Here is a tiny trained network, its code and every weight. The questions are about switching its units off for an input and a target symbol, where a switched-off unit gives its printed mean instead of its output.

import numpy as np


def w(rows, s, z=0):
    codes = np.array(rows[::2]) - 128.0
    scale = np.full(codes.shape[1], s)
    scale[-1] = z or s
    return codes * scale


def norm(h):
    return h / np.sqrt((h * h).mean(-1, keepdims=True) + 1e-5)


def softmax(a):
    e = np.exp(a - a.max(-1, keepdims=True))
    return e / e.sum(-1, keepdims=True)


def log_softmax(a):
    a = a - a.max(-1, keepdims=True)
    return a - np.log(np.exp(a).sum(-1, keepdims=True))


def net(x, mask):
    ids = ['ΔΦΨεζημξπτ'.index(c) for c in x.split()]
    T = len(ids)
    res = E[ids] + P[:T]
    u = 0
    for l in range(3):
        r = norm(res)
        for j in range(3):
            rows = slice(2 * j, 2 * j + 2)
            q, k, v = (r @ M[l][rows].T for M in (Q, K, V))
            z = softmax(np.where(np.tri(T) > 0, q @ k.T / 2**0.5, -1e9)) @ v
            o = O[l][rows]
            res = res + np.where(mask[u + j], z, o[:, -1]) @ o[:, :-1]
        u += 3
    return log_softmax(norm(res)[-1] @ U[:, :-1].T + U[:, -1])


Q, K, V, O = {}, {}, {}, {}
E = w([
[190,130,150,102,106,127,103,119,187],'Δ',
[120,166,118,117,182,169,107,108,128],'Φ',
[120,160,136,144,147,152,125,108,164],'Ψ',
[132,167,120,157,104,191,108,153,164],'ε',
[127,117,152,138,133,181,130,103,137],'ζ',
[103,179,151,109,78,205,153,93,139],'η',
[99,153,131,117,128,142,142,130,123],'μ',
[91,102,110,63,109,145,123,88,148],'ξ',
[136,131,113,253,44,54,112,42,144],'π',
[130,176,87,136,110,166,152,134,91],'τ',
],0.014)
P = w([
[136,115,199,192,154,81,158,99,147],'0',
[129,253,120,165,158,220,107,46,21],'1',
[151,232,143,138,149,222,68,74,41],'2',
[143,197,139,122,109,178,30,91,69],'3',
[170,189,163,122,127,174,13,114,82],'4',
[155,138,162,103,163,186,54,105,50],'5',
[179,144,153,84,137,139,12,123,83],'6',
[124,109,136,83,168,144,50,121,89],'7',
[117,103,154,70,172,159,44,122,71],'8',
[59,118,118,60,191,170,48,103,81],'9',
],0.005)
Q[0] = w([
[116,101,135,150,164,53,254,220,134],'L0H0',
[195,97,124,106,167,120,128,142,121],'L0H0',
[160,100,133,204,125,38,198,174,141],'L0H1',
[147,155,128,118,109,203,128,98,139],'L0H1',
[143,47,105,42,153,108,101,133,201],'L0H2',
[125,153,187,177,75,163,120,73,162],'L0H2',
],0.0083)
K[0] = w([
[118,137,131,2,130,219,153,173,111],'L0H0',
[181,144,142,125,152,139,128,140,149],'L0H0',
[148,143,81,123,52,151,92,177,127],'L0H1',
[111,61,181,133,136,76,155,97,146],'L0H1',
[120,146,80,211,103,69,26,52,102],'L0H2',
[154,174,97,99,169,252,144,119,46],'L0H2',
],0.008)
V[0] = w([
[167,130,41,216,131,108,43,59,125],'L0H0',
[214,121,186,41,253,181,182,174,137],'L0H0',
[66,124,114,194,166,121,151,198,169],'L0H1',
[170,106,77,81,144,128,51,127,134],'L0H1',
[127,180,149,61,171,162,70,143,98],'L0H2',
[131,82,111,69,141,163,20,141,143],'L0H2',
],0.0058)
O[0] = w([
[118,63,89,168,112,153,98,1,87,229],'L0H0',
[43,187,107,206,102,108,180,214,108,76],'L0H0',
[191,137,105,63,126,164,252,87,218,58],'L0H1',
[78,90,150,134,117,125,81,126,213,112],'L0H1',
[149,247,111,211,73,84,133,71,42,254],'L0H2',
[139,234,134,146,161,194,200,142,120,195],'L0H2',
],0.0058,0.0053)
Q[1] = w([
[83,219,134,222,73,87,162,201,100],'L1H0',
[181,123,140,88,115,47,183,179,161],'L1H0',
[51,196,117,158,107,146,81,79,97],'L1H1',
[140,64,73,122,176,104,170,96,89],'L1H1',
[99,251,113,139,51,161,112,114,99],'L1H2',
[220,2,101,82,188,160,196,181,124],'L1H2',
],0.0076)
K[1] = w([
[112,134,107,18,176,183,80,98,145],'L1H0',
[119,124,2,191,91,160,79,107,115],'L1H0',
[135,67,103,90,163,155,209,111,182],'L1H1',
[73,125,50,134,139,136,77,39,97],'L1H1',
[100,52,194,114,191,31,184,144,123],'L1H2',
[146,168,48,173,52,210,80,105,115],'L1H2',
],0.0068)
V[1] = w([
[86,102,109,73,186,123,97,70,163],'L1H0',
[129,192,99,197,134,61,113,96,137],'L1H0',
[82,85,89,105,157,159,216,137,23],'L1H1',
[174,20,141,187,86,141,185,150,116],'L1H1',
[71,42,229,181,192,207,149,154,170],'L1H2',
[210,129,162,79,138,2,133,168,156],'L1H2',
],0.0061)
O[1] = w([
[160,108,93,222,178,141,70,72,142,201],'L1H0',
[72,52,114,155,173,158,177,207,112,134],'L1H0',
[254,223,142,147,144,171,117,119,173,55],'L1H1',
[79,226,85,75,211,112,71,214,91,4],'L1H1',
[221,180,44,97,51,65,148,191,102,209],'L1H2',
[127,105,193,102,153,47,192,72,60,77],'L1H2',
],0.0069,0.0034)
Q[2] = w([
[223,118,119,130,141,111,163,2,109],'L2H0',
[94,97,108,145,158,131,71,103,121],'L2H0',
[74,177,173,176,156,187,95,144,160],'L2H1',
[122,140,142,110,101,156,108,136,145],'L2H1',
[70,55,165,111,204,56,141,127,120],'L2H2',
[35,165,55,183,13,177,124,158,105],'L2H2',
],0.0088)
K[2] = w([
[80,51,166,143,101,127,61,25,14],'L2H0',
[189,134,104,103,149,67,133,120,96],'L2H0',
[212,98,102,56,188,106,254,175,103],'L2H1',
[138,133,158,102,122,139,137,139,112],'L2H1',
[154,175,77,130,38,132,52,182,20],'L2H2',
[200,126,97,143,181,81,236,213,237],'L2H2',
],0.007)
V[2] = w([
[138,52,151,148,184,52,67,76,90],'L2H0',
[117,167,100,91,171,165,217,140,89],'L2H0',
[106,139,143,213,84,108,160,94,188],'L2H1',
[80,65,120,105,41,98,112,126,166],'L2H1',
[84,94,206,205,192,180,141,147,35],'L2H2',
[127,94,3,196,189,59,120,117,138],'L2H2',
],0.0068)
O[2] = w([
[154,254,190,118,39,214,66,141,63,151],'L2H0',
[122,53,240,74,204,127,175,206,234,19],'L2H0',
[194,168,118,185,128,161,205,68,122,240],'L2H1',
[113,153,78,190,105,40,158,112,57,82],'L2H1',
[110,189,81,122,11,159,184,212,156,2],'L2H2',
[207,14,179,101,130,228,164,174,32,202],'L2H2',
],0.0059,0.0024)
U = w([
[212,152,119,192,79,137,119,39,84,112],'Δ',
[91,158,196,107,116,216,28,163,157,141],'Φ',
[180,20,186,89,149,168,143,139,94,101],'Ψ',
[65,31,101,148,212,100,76,107,166,160],'ε',
[115,109,81,190,82,202,198,144,204,160],'ζ',
[135,173,253,97,145,100,184,94,160,170],'η',
[47,113,152,142,69,87,137,173,46,175],'μ',
[58,178,80,155,119,55,106,73,226,27],'ξ',
[186,156,37,78,141,99,107,187,154,171],'π',
[124,114,142,140,139,136,107,137,140,6],'τ',
],0.0057,0.0016)

Each question gives the input, a string of symbols that net reads in full, and the target symbol t.
The units are the heads (2 rows each of Q, K, V and O). Each row of codes is followed by its name. A weight is (code - 128) times the scale printed after its matrix; where a second scale follows, it is the last column's (O and U).
mask holds one flag per head, layer by layer. A switched-off head (its flag False) gives its mean, the last column of its rows in O, instead of its output. The means were averaged over made-up inputs and are rounded, as every weight is.
A unit's drop is (log p(t) with every unit on - log p(t) with that unit switched off) / (log p(t) with every unit on - log p(t) with every unit switched off).
The circuit of an input: a set's keep is (log p(t) with only the set's units on - log p(t) with every unit switched off) / (log p(t) with every unit on - log p(t) with every unit switched off). Starting from all 9 units, units are removed one at a time, each time the one whose removal leaves the highest keep (on an exact tie, the one counted first), for as long as the keep stays at least 0.8.
units of the circuit, in order: the units of the circuit, biggest drop first
most important unit: the unit with the biggest drop
which heads matter: for each layer, one digit per head in row order, 1 if its drop is at least 0.15 and else 0, layers parted by /
drop when u is switched off: that unit's drop, to one decimal
input Δ Δ Ψ Ψ τ ξ Φ ξ ζ ξ, target μ: which heads matter => 101 / 000 / 000
input Φ Ψ ξ ξ ξ ξ Φ, target ζ: units of the circuit, in order => L0H0, L1H0, L2H2, L2H0
input η ζ μ ξ ξ, target ξ: units of the circuit, in order => L2H2, L0H0
input ζ ξ ξ Φ, target π: most important unit => L0H2
input τ ξ μ τ, target Φ: which heads matter => 011 / 011 / 010
input ε Ψ ξ Δ τ ξ, target ε: which heads matter => 011 / 010 / 100
input ζ Φ ε, target π: units of the circuit, in order => L0H2, L1H2, L2H0, L1H1
input Ψ ζ ξ Φ ξ ξ η ξ, target Ψ: which heads matter => 011 / 000 / 001
input η τ Δ η, target ξ: units of the circuit, in order => L2H2, L0H0, L2H0
input ε η Φ, target ε: which heads matter => 011 / 010 / 100
input τ η Δ τ Δ ξ ε Δ Δ τ, target Φ: units of the circuit, in order => L0H1, L1H1, L0H2, L2H1
input Φ ξ ξ Δ, target ζ: units of the circuit, in order => L0H0, L1H0, L2H0, L2H2
input ζ ζ ζ Δ, target π: units of the circuit, in order => L0H2, L1H2, L0H0, L1H1
input μ ξ ε Δ Δ ξ μ, target η: units of the circuit, in order => L0H1, L1H2, L0H0, L2H0
input μ ξ Δ, target η: units of the circuit, in order => L0H0, L1H2, L2H0
input μ Δ ξ Δ ξ, target η: units of the circuit, in order => L0H1, L1H2, L0H0, L2H0
input Ψ ξ ζ Δ Φ Φ ξ η, target Ψ: most important unit => L0H2
input ζ μ ξ ξ ξ μ Φ Δ Φ μ, target π: which heads matter => 001 / 001 / 000
input ε ξ Δ Δ Ψ ξ Δ, target ε: which heads matter => 010 / 010 / 100
input η Φ Δ Φ ζ Δ, target ξ: most important unit => L2H2
input ζ Φ Φ Δ, target π: which heads matter => 101 / 001 / 000
input μ τ Φ Δ μ ξ μ Δ, target η: which heads matter => 111 / 001 / 000
input Δ ξ Δ, target μ: drop when L0H0 is switched off => 0.2
input Δ ξ Δ Δ Δ Δ τ ε, target μ: drop when L0H1 is switched off => 0.0
input Ψ ξ ξ, target Ψ: drop when L0H2 is switched off => 0.9
input Φ ζ Ψ η τ, target ζ: drop when L2H1 is switched off => 0.0
input τ Δ ξ Φ, target Φ: most important unit => L1H1
